[[ 14 -17 -42  15  52  32 -13 -33  36]
 [ 13 -23 -33   6  -7  -5   4   9   1]
 [  8 -27 -57   2  -1   4   3  -8   5]
 [ 22   2   0   1   0 -16 -12  -7  13]
 [ 14  -1   1  19  30  35 -28 -33  39]
 [ 28   6   7  15  40  29 -33 -28  36]
 [  0 -14 -51   6  19  12   5 -15  12]
 [  5  -8  -1  -7  13  -8 -16  -9   8]]
->
[[ 14  13   8  22  14  28   0   5]
 [-17 -23 -27   2  -1   6 -14  -8]
 [-42 -33 -57   0   1   7 -51  -1]
 [ 15   6   2   1  19  15   6  -7]
 [ 52  -7  -1   0  30  40  19  13]
 [ 32  -5   4 -16  35  29  12  -8]
 [-13   4   3 -12 -28 -33   5 -16]
 [-33   9  -8  -7 -33 -28 -15  -9]
 [ 36   1   5  13  39  36  12   8]]

[[ 39  49]
 [ 17 -34]
 [-60 -14]
 [-29  -7]
 [ 55  16]
 [ 41  43]]
->
[[ 39  17 -60 -29  55  41]
 [ 49 -34 -14  -7  16  43]]

[[ -2 -36  15  25   3 -16]
 [ -8 -28   4  25  38 -16]
 [ -9 -28 -29  21   6 -16]
 [ -9 -28   4  27  19  10]
 [ -9 -28  26  25   3 -16]
 [ -9 -41   4  25   3 -16]
 [ -9 -36  -4  25  -8 -20]
 [ -9  -7   4  25  32 -16]
 [ -9 -24 -10   9   3 -47]
 [ -9 -36   4  25   3 -16]]
->
[[ -2  -8  -9  -9  -9  -9  -9  -9  -9  -9]
 [-36 -28 -28 -28 -28 -41 -36  -7 -24 -36]
 [ 15   4 -29   4  26   4  -4   4 -10   4]
 [ 25  25  21  27  25  25  25  25   9  25]
 [  3  38   6  19   3   3  -8  32   3   3]
 [-16 -16 -16  10 -16 -16 -20 -16 -47 -16]]

[[-42 -29  38  15 -36]
 [-11 -34 -43 -35  33]
 [  9 -55  -2 -48  -8]
 [  1 -47 -27 -47  15]
 [ 31 -40  19 -41 -26]
 [  7  58  12  43   0]
 [ 39 -24 -26 -47  14]
 [ 21 -17  49  -8 -47]
 [-14 -51 -27 -40  17]
 [-32  30 -34  30  38]
 [-11 -11 -53 -17  44]
 [ 10  57  18  41  -6]]
->
[[-42 -11   9   1  31   7  39  21 -14 -32 -11  10]
 [-29 -34 -55 -47 -40  58 -24 -17 -51  30 -11  57]
 [ 38 -43  -2 -27  19  12 -26  49 -27 -34 -53  18]
 [ 15 -35 -48 -47 -41  43 -47  -8 -40  30 -17  41]
 [-36  33  -8  15 -26   0  14 -47  17  38  44  -6]]

[[  5   9 -29 -16  21  -3  -5   1  19  25 -39  -3]
 [  2   5   2  -1   3  -1  -7  -6   1 -16   2  36]
 [  0  -1   1   2   0   0   1   0   1   0   0   1]
 [ -8  -4  16 -26   9  47 -31  53 -12  17  16  14]
 [  2   4   1  -1   4  -1  -6  -6   1 -15   2  33]
 [  0  -1   0  -1   1   1   0   0   0   0   0   0]]
->
[[  5   2   0  -8   2   0]
 [  9   5  -1  -4   4  -1]
 [-29   2   1  16   1   0]
 [-16  -1   2 -26  -1  -1]
 [ 21   3   0   9   4   1]
 [ -3  -1   0  47  -1   1]
 [ -5  -7   1 -31  -6   0]
 [  1  -6   0  53  -6   0]
 [ 19   1   1 -12   1   0]
 [ 25 -16   0  17 -15   0]
 [-39   2   0  16   2   0]
 [ -3  36   1  14  33   0]]

[[ 23   5]
 [ 14   2]
 [-61 -16]
 [ -4 -15]]
->
[[ 23  14 -61  -4]
 [  5   2 -16 -15]]

[[ -4  -6  -3  17  13  -4  30  12]
 [  3  48 -14 -17   2   3  15   7]
 [  3  43 -15 -35   8   6   5  23]
 [  3  14 -11  32 -14  -2   0  23]
 [ -6 -58  10   7   9   2 -19  22]]
->
[[ -4   3   3   3  -6]
 [ -6  48  43  14 -58]
 [ -3 -14 -15 -11  10]
 [ 17 -17 -35  32   7]
 [ 13   2   8 -14   9]
 [ -4   3   6  -2   2]
 [ 30  15   5   0 -19]
 [ 12   7  23  23  22]]

[[-10  -9]
 [-22 -17]
 [-30  10]
 [-12   6]
 [-13  48]
 [-10  17]
 [ -2 -33]
 [ 13 -47]
 [-15  29]
 [-25 -28]
 [  6  36]]
->
[[-10 -22 -30 -12 -13 -10  -2  13 -15 -25   6]
 [ -9 -17  10   6  48  17 -33 -47  29 -28  36]]
